Here is a tiny trained network, its code and every weight. The questions are about switching its units off for an input and a class, where a switched-off unit gives its printed mean instead of its output.

import numpy as np


def w(rows, s, z=0):
    codes = np.array(rows[::2]) - 128.0
    scale = np.full(codes.shape[1], s)
    scale[-1] = z or s
    return codes * scale


def norm(h):
    return h / np.sqrt((h * h).mean(-1, keepdims=True) + 1e-5)


def f(y):
    return y / 2 * (1 + np.tanh(0.7978845608 * (y + 0.044715 * y**3)))


def log_softmax(a):
    a = a - a.max(-1, keepdims=True)
    return a - np.log(np.exp(a).sum(-1, keepdims=True))


def net(x, mask):
    res = np.array(x, float).reshape(1, 3) / 4 @ E
    u = 0
    for l in range(3):
        y = f(norm(res) @ A[l][:, :-1].T + A[l][:, -1])
        res = res + np.where(mask[u : u + 6], y, B[l][:, -1]) @ B[l][:, :-1]
        u += 6
    return log_softmax(norm(res)[-1] @ U[:, :-1].T + U[:, -1])


A, B = {}, {}
E = w([
[201,165,98,140,138,75,132,106],'x0',
[131,46,71,127,140,141,92,161],'x1',
[109,137,104,254,102,155,156,59],'x2',
],0.0074)
A[0] = w([
[116,220,195,110,208,184,95,41,87],'0.n0',
[178,110,231,154,203,35,142,241,127],'0.n1',
[3,129,123,126,77,193,149,201,3],'0.n2',
[178,66,22,84,164,244,127,84,130],'0.n3',
[150,148,139,245,126,107,187,127,183],'0.n4',
[115,23,202,200,237,53,60,145,130],'0.n5',
],0.0052,0.0016)
B[0] = w([
[144,79,128,165,22,49,196,182,190],'0.n0',
[158,110,116,64,77,170,143,36,215],'0.n1',
[164,125,163,115,163,33,66,64,180],'0.n2',
[119,172,144,146,25,68,153,134,188],'0.n3',
[134,139,117,1,118,145,91,91,252],'0.n4',
[117,185,116,129,85,115,161,159,152],'0.n5',
],0.0064,0.0033)
A[1] = w([
[47,93,192,152,168,178,122,153,1],'1.n0',
[137,89,99,240,155,229,172,51,87],'1.n1',
[23,45,177,146,144,155,138,137,100],'1.n2',
[247,156,55,169,188,103,145,135,12],'1.n3',
[135,1,21,168,150,124,113,178,115],'1.n4',
[165,48,126,63,83,90,121,44,224],'1.n5',
],0.0077,0.0016)
B[1] = w([
[226,91,204,104,148,69,90,107,136],'1.n0',
[73,127,48,2,181,143,149,120,186],'1.n1',
[236,172,126,171,175,70,91,63,159],'1.n2',
[159,63,190,152,189,83,70,106,176],'1.n3',
[183,190,193,123,26,114,226,91,168],'1.n4',
[106,154,91,173,132,150,100,133,254],'1.n5',
],0.009,0.0078)
A[2] = w([
[68,152,74,241,133,129,78,201,1],'2.n0',
[97,164,223,145,96,146,173,121,91],'2.n1',
[159,119,176,126,97,107,252,119,19],'2.n2',
[143,97,97,42,146,167,128,144,87],'2.n3',
[118,164,117,73,179,140,138,216,125],'2.n4',
[181,59,182,158,189,100,88,68,89],'2.n5',
],0.012,0.00081)
B[2] = w([
[45,70,219,149,202,209,148,209,151],'2.n0',
[224,114,79,169,29,77,138,163,178],'2.n1',
[55,83,134,208,69,148,96,238,194],'2.n2',
[51,212,73,173,121,106,184,32,207],'2.n3',
[84,105,43,116,154,168,133,48,175],'2.n4',
[228,141,180,112,254,88,180,150,254],'2.n5',
],0.0078,0.0079)
U = w([
[238,166,160,116,209,44,137,126,200],'0',
[58,197,26,81,119,127,150,64,186],'1',
[160,144,119,183,1,79,142,212,197],'2',
[63,112,175,143,184,191,120,207,89],'3',
[142,101,142,74,98,141,68,137,1],'4',
],0.0097,0.0033)

Each question gives the input, the list of numbers given to net, and the class t.
The units are the neurons (one row each of A and B). Each row of codes is followed by its name. A weight is (code - 128) times the scale printed after its matrix; where a second scale follows, it is the last column's (A, B and U).
mask holds one flag per neuron, layer by layer. A switched-off neuron (its flag False) gives its mean, the last column of its row in B, instead of its output. The means were averaged over made-up inputs and are rounded, as every weight is.
A unit's drop is (log p(t) with every unit on - log p(t) with that unit switched off) / (log p(t) with every unit on - log p(t) with every unit switched off).
The circuit of an input: a set's keep is (log p(t) with only the set's units on - log p(t) with every unit switched off) / (log p(t) with every unit on - log p(t) with every unit switched off). Starting from the 12 units with the biggest drops (on a tie, the unit counted first), units are removed one at a time, each time the one whose removal leaves the highest keep (on an exact tie, the one counted first), for as long as the keep stays at least 0.8.
circuit, biggest first: the units of the circuit, biggest drop first
unit that matters most: the unit with the biggest drop
top k neurons: the k neurons with the biggest drops, biggest first
k most important neurons of layer l: the k neurons of layer l with the biggest drops, biggest first
drop when u is switched off: that unit's drop, to one decimal
input [7,-8,2], class 2: circuit, biggest first => (0.n0; 2.n2)
input [-8,-3,-7], class 0: unit that matters most => 0.n4
input [-3,-3,2], class 3: 3 most important neurons of layer 0 => (0.n2; 0.n0; 0.n4)
input [-3,-1,-2], class 3: circuit, biggest first => (1.n5; 2.n0; 1.n4; 1.n1)
input [-2,1,1], class 3: top 2 neurons => (0.n2; 2.n0)
input [-8,6,-8], class 0: top 3 neurons => (1.n2; 0.n4; 1.n0)
input [-5,4,-6], class 1: top 3 neurons => (1.n3; 0.n5; 2.n3)
input [-5,7,-6], class 2: top 2 neurons => (1.n4; 0.n4)
input [2,-4,-4], class 1: top 4 neurons => (1.n4; 0.n3; 1.n5; 2.n5)
input [-2,3,1], class 3: top 3 neurons => (0.n3; 2.n0; 0.n2)
input [-2,1,0], class 3: top 2 neurons => (0.n2; 2.n0)
input [3,-3,3], class 3: top 4 neurons => (1.n4; 1.n1; 1.n5; 0.n4)
input [0,-1,2], class 3: top 3 neurons => (0.n4; 2.n0; 1.n1)
input [-3,5,0], class 2: circuit, biggest first => (1.n4)
input [-3,2,2], class 3: 3 most important neurons of layer 0 => (0.n2; 0.n3; 0.n5)
input [-1,1,3], class 3: top 2 neurons => (0.n4; 2.n0)
input [-3,2,-4], class 1: top 2 neurons => (1.n3; 0.n0)
input [0,-2,0], class 3: top 2 neurons => (2.n0; 1.n4)
input [-4,8,4], class 2: drop when 1.n4 is switched off => 2.3
input [-4,-1,-6], class 1: unit that matters most => 1.n3
input [0,7,4], class 2: drop when 1.n4 is switched off => 2.1
input [2,2,0], class 3: drop when 1.n4 is switched off => 0.7
